Below are the code and all the weights of a small trained network. Each question names an input and a class and asks about switching units off, where a switched-off unit gives its printed mean instead of its output.

import numpy as np


def w(rows, s, z=0):
    codes = np.array(rows[::2]) - 128.0
    scale = np.full(codes.shape[1], s)
    scale[-1] = z or s
    return codes * scale


def norm(h):
    return h / np.sqrt((h * h).mean(-1, keepdims=True) + 1e-5)


def f(y):
    return y / 2 * (1 + np.tanh(0.7978845608 * (y + 0.044715 * y**3)))


def log_softmax(a):
    a = a - a.max(-1, keepdims=True)
    return a - np.log(np.exp(a).sum(-1, keepdims=True))


def net(x, mask):
    res = np.array(x, float).reshape(1, 6) / 4 @ E
    u = 0
    for l in range(3):
        y = f(norm(res) @ A[l][:, :-1].T + A[l][:, -1])
        res = res + np.where(mask[u : u + 13], y, B[l][:, -1]) @ B[l][:, :-1]
        u += 13
    return log_softmax(norm(res)[-1] @ U[:, :-1].T + U[:, -1])


A, B = {}, {}
E = w([
[93,219,92,110,138,108,130,161,133],'x0',
[13,178,186,109,166,136,168,175,95],'x1',
[83,139,112,135,69,126,59,142,106],'x2',
[156,110,171,165,49,1,160,132,163],'x3',
[146,110,188,209,182,151,86,93,169],'x4',
[159,134,82,157,159,86,197,172,37],'x5',
],0.0078)
A[0] = w([
[131,183,109,135,130,158,90,119,83,149],'0.n1',
[181,166,70,62,194,61,244,239,116,90],'0.n2',
[143,105,135,63,80,66,144,113,182,91],'0.n3',
[43,94,200,103,120,88,109,161,80,151],'0.n4',
[101,115,111,86,129,125,143,61,125,36],'0.n5',
[101,120,236,121,209,184,144,123,190,4],'0.n6',
[245,168,143,233,84,65,131,119,106,115],'0.n7',
[174,119,144,122,125,80,104,80,103,53],'0.n8',
[154,83,103,1,204,152,141,108,87,130],'0.n9',
[146,82,139,203,47,58,133,87,176,125],'0.n10',
[60,159,209,171,68,33,148,191,126,31],'0.n11',
[65,134,245,190,206,177,165,76,176,98],'0.n12',
[92,146,81,89,157,59,204,169,41,69],'0.n13',
],0.0069,0.0027)
B[0] = w([
[131,77,164,146,146,158,146,180,181,160],'0.n1',
[76,140,155,255,81,130,126,148,195,253],'0.n2',
[104,161,123,91,154,66,115,75,149,179],'0.n3',
[77,197,162,148,163,125,185,138,129,184],'0.n4',
[145,97,134,146,132,137,130,157,175,117],'0.n5',
[183,158,176,130,106,150,70,124,74,196],'0.n6',
[196,76,108,104,82,158,95,164,106,245],'0.n7',
[140,121,87,130,133,90,98,135,148,141],'0.n8',
[127,155,90,183,182,144,105,189,138,205],'0.n9',
[172,87,90,118,113,87,110,192,204,253],'0.n10',
[82,113,83,161,197,175,121,163,22,210],'0.n11',
[170,150,245,35,216,79,78,155,68,241],'0.n12',
[95,156,119,159,86,140,194,146,169,226],'0.n13',
],0.0077,0.0046)
A[1] = w([
[103,149,161,127,175,159,46,142,115,81],'1.n1',
[137,171,204,51,190,83,147,101,107,3],'1.n2',
[170,111,188,125,221,110,164,165,167,200],'1.n3',
[183,27,111,197,109,124,120,145,121,221],'1.n4',
[139,93,156,43,70,125,56,75,239,183],'1.n5',
[231,63,134,253,60,95,69,107,129,144],'1.n6',
[152,190,141,128,130,16,116,85,78,127],'1.n7',
[61,70,98,189,85,67,93,135,60,6],'1.n8',
[2,116,132,89,81,124,238,148,107,134],'1.n9',
[13,224,172,135,92,111,208,114,118,109],'1.n10',
[146,123,86,118,156,189,127,38,120,90],'1.n11',
[157,103,154,66,66,73,102,13,194,70],'1.n12',
[98,124,211,134,164,120,62,120,118,34],'1.n13',
],0.0069,0.0015)
B[1] = w([
[119,89,146,134,99,174,82,147,112,180],'1.n1',
[205,37,169,188,138,152,106,124,38,163],'1.n2',
[111,113,133,54,90,111,37,136,168,182],'1.n3',
[126,170,17,35,64,158,144,122,140,218],'1.n4',
[141,101,233,147,131,57,99,132,129,221],'1.n5',
[120,213,60,71,77,141,184,122,106,254],'1.n6',
[119,102,29,48,136,120,91,167,108,138],'1.n7',
[77,176,120,188,108,191,183,196,121,152],'1.n8',
[130,179,223,186,103,89,148,88,187,187],'1.n9',
[136,89,154,223,146,101,149,2,177,204],'1.n10',
[51,21,123,116,174,176,119,82,127,138],'1.n11',
[155,160,234,64,58,95,136,92,223,183],'1.n12',
[208,162,137,171,116,125,105,213,53,170],'1.n13',
],0.007)
A[2] = w([
[95,150,78,125,241,155,158,145,160,1],'2.n1',
[117,127,145,115,155,42,130,145,65,49],'2.n2',
[88,151,139,103,191,129,110,108,194,66],'2.n3',
[121,154,120,132,138,95,158,167,57,190],'2.n4',
[166,57,107,146,151,181,71,159,142,113],'2.n5',
[146,118,96,31,167,201,106,83,98,113],'2.n6',
[163,150,106,115,98,181,195,35,72,31],'2.n7',
[82,85,123,85,140,162,54,133,144,153],'2.n8',
[223,4,120,84,107,105,118,86,71,151],'2.n9',
[70,127,103,78,98,134,161,133,80,122],'2.n10',
[160,68,133,143,136,140,143,151,102,78],'2.n11',
[145,117,34,150,150,204,152,71,153,129],'2.n12',
[101,133,220,73,197,170,96,121,2,69],'2.n13',
],0.0083,0.0022)
B[2] = w([
[171,72,48,62,70,61,202,122,198,144],'2.n1',
[206,122,96,197,155,238,126,187,128,135],'2.n2',
[206,56,51,130,87,200,117,135,99,138],'2.n3',
[177,179,162,176,121,134,21,170,148,159],'2.n4',
[101,26,174,50,138,111,127,110,75,190],'2.n5',
[39,80,205,199,237,149,175,102,85,191],'2.n6',
[100,97,50,214,165,110,155,176,95,128],'2.n7',
[130,81,175,236,232,144,76,95,58,183],'2.n8',
[17,135,148,68,123,102,124,62,191,236],'2.n9',
[71,213,179,82,172,116,146,245,141,132],'2.n10',
[91,159,149,171,74,130,103,98,129,129],'2.n11',
[119,190,15,54,179,171,228,137,52,183],'2.n12',
[253,114,218,220,158,147,56,188,44,255],'2.n13',
],0.0053,0.0056)
U = w([
[44,190,191,244,107,80,175,129,159,123],'0',
[133,170,4,128,66,126,172,193,106,103],'1',
[174,89,225,162,179,148,25,145,52,228],'2',
[78,67,82,66,201,165,138,54,80,3],'3',
[186,117,151,16,28,29,69,97,191,133],'4',
],0.011,0.0026)

Each question gives the input, the list of numbers given to net, and the class t.
The units are the neurons (one row each of A and B). Each row of codes is followed by its name. A weight is (code - 128) times the scale printed after its matrix; where a second scale follows, it is the last column's (A, B and U).
mask holds one flag per neuron, layer by layer. A switched-off neuron (its flag False) gives its mean, the last column of its row in B, instead of its output. The means were averaged over made-up inputs and are rounded, as every weight is.
A unit's drop is (log p(t) with every unit on - log p(t) with that unit switched off) / (log p(t) with every unit on - log p(t) with every unit switched off).
The circuit of an input: a set's keep is (log p(t) with only the set's units on - log p(t) with every unit switched off) / (log p(t) with every unit on - log p(t) with every unit switched off). Starting from the 12 units with the biggest drops (on a tie, the unit counted first), units are removed one at a time, each time the one whose removal leaves the highest keep (on an exact tie, the one counted first), for as long as the keep stays at least 0.8.
units of the circuit, in order: the units of the circuit, biggest drop first
top k neurons: the k neurons with the biggest drops, biggest first
k most important neurons of layer l: the k neurons of layer l with the biggest drops, biggest first
drop of u: that unit's drop, to one decimal
input [-8,3,-8,8,1,5], class 4: units of the circuit, in order : 1.n3
input [0,1,5,5,-3,-8], class 0: units of the circuit, in order : 0.n11, 1.n8
input [-6,4,-7,4,-2,-8], class 2: units of the circuit, in order : 0.n12, 1.n2
input [-4,-5,3,-5,-3,-8], class 3: top 3 neurons : 0.n12, 1.n11, 2.n13
input [2,-4,-4,-5,-1,2], class 1: top 2 neurons : 0.n2, 0.n12
input [6,-5,1,-8,0,-4], class 3: 2 most important neurons of layer 2 : 2.n12, 2.n1
input [3,-2,6,-7,-7,-5], class 3: top 2 neurons : 0.n12, 0.n6
input [0,2,1,5,-5,-7], class 0: 3 most important neurons of layer 0 : 0.n11, 0.n12, 0.n4
input [-1,2,6,8,2,-5], class 1: top 2 neurons : 0.n11, 0.n10
input [4,3,-1,8,6,8], class 1: 2 most important neurons of layer 0 : 0.n7, 0.n10
input [8,-5,-8,0,-3,6], class 0: top 2 neurons : 0.n2, 0.n13
input [3,-4,-5,0,4,1], class 4: 3 most important neurons of layer 0 : 0.n11, 0.n9, 0.n13
input [7,-1,8,-5,-6,-8], class 2: 2 most important neurons of layer 0 : 0.n13, 0.n2
input [7,0,-2,-5,-3,1], class 0: units of the circuit, in order : 0.n2
input [-2,-3,5,-6,3,0], class 3: top 2 neurons : 0.n12, 2.n12
input [-3,-3,-8,-4,-7,-7], class 3: top 2 neurons : 0.n12, 0.n9
input [-4,2,2,7,0,8], class 1: 2 most important neurons of layer 0 : 0.n7, 0.n10
input [4,1,-8,-2,-3,-3], class 0: top 2 neurons : 0.n2, 1.n4
input [2,2,-5,5,8,2], class 2: drop of 0.n12 : 3.4
input [0,-2,1,-2,0,2], class 1: most important neuron of layer 0 : 0.n12
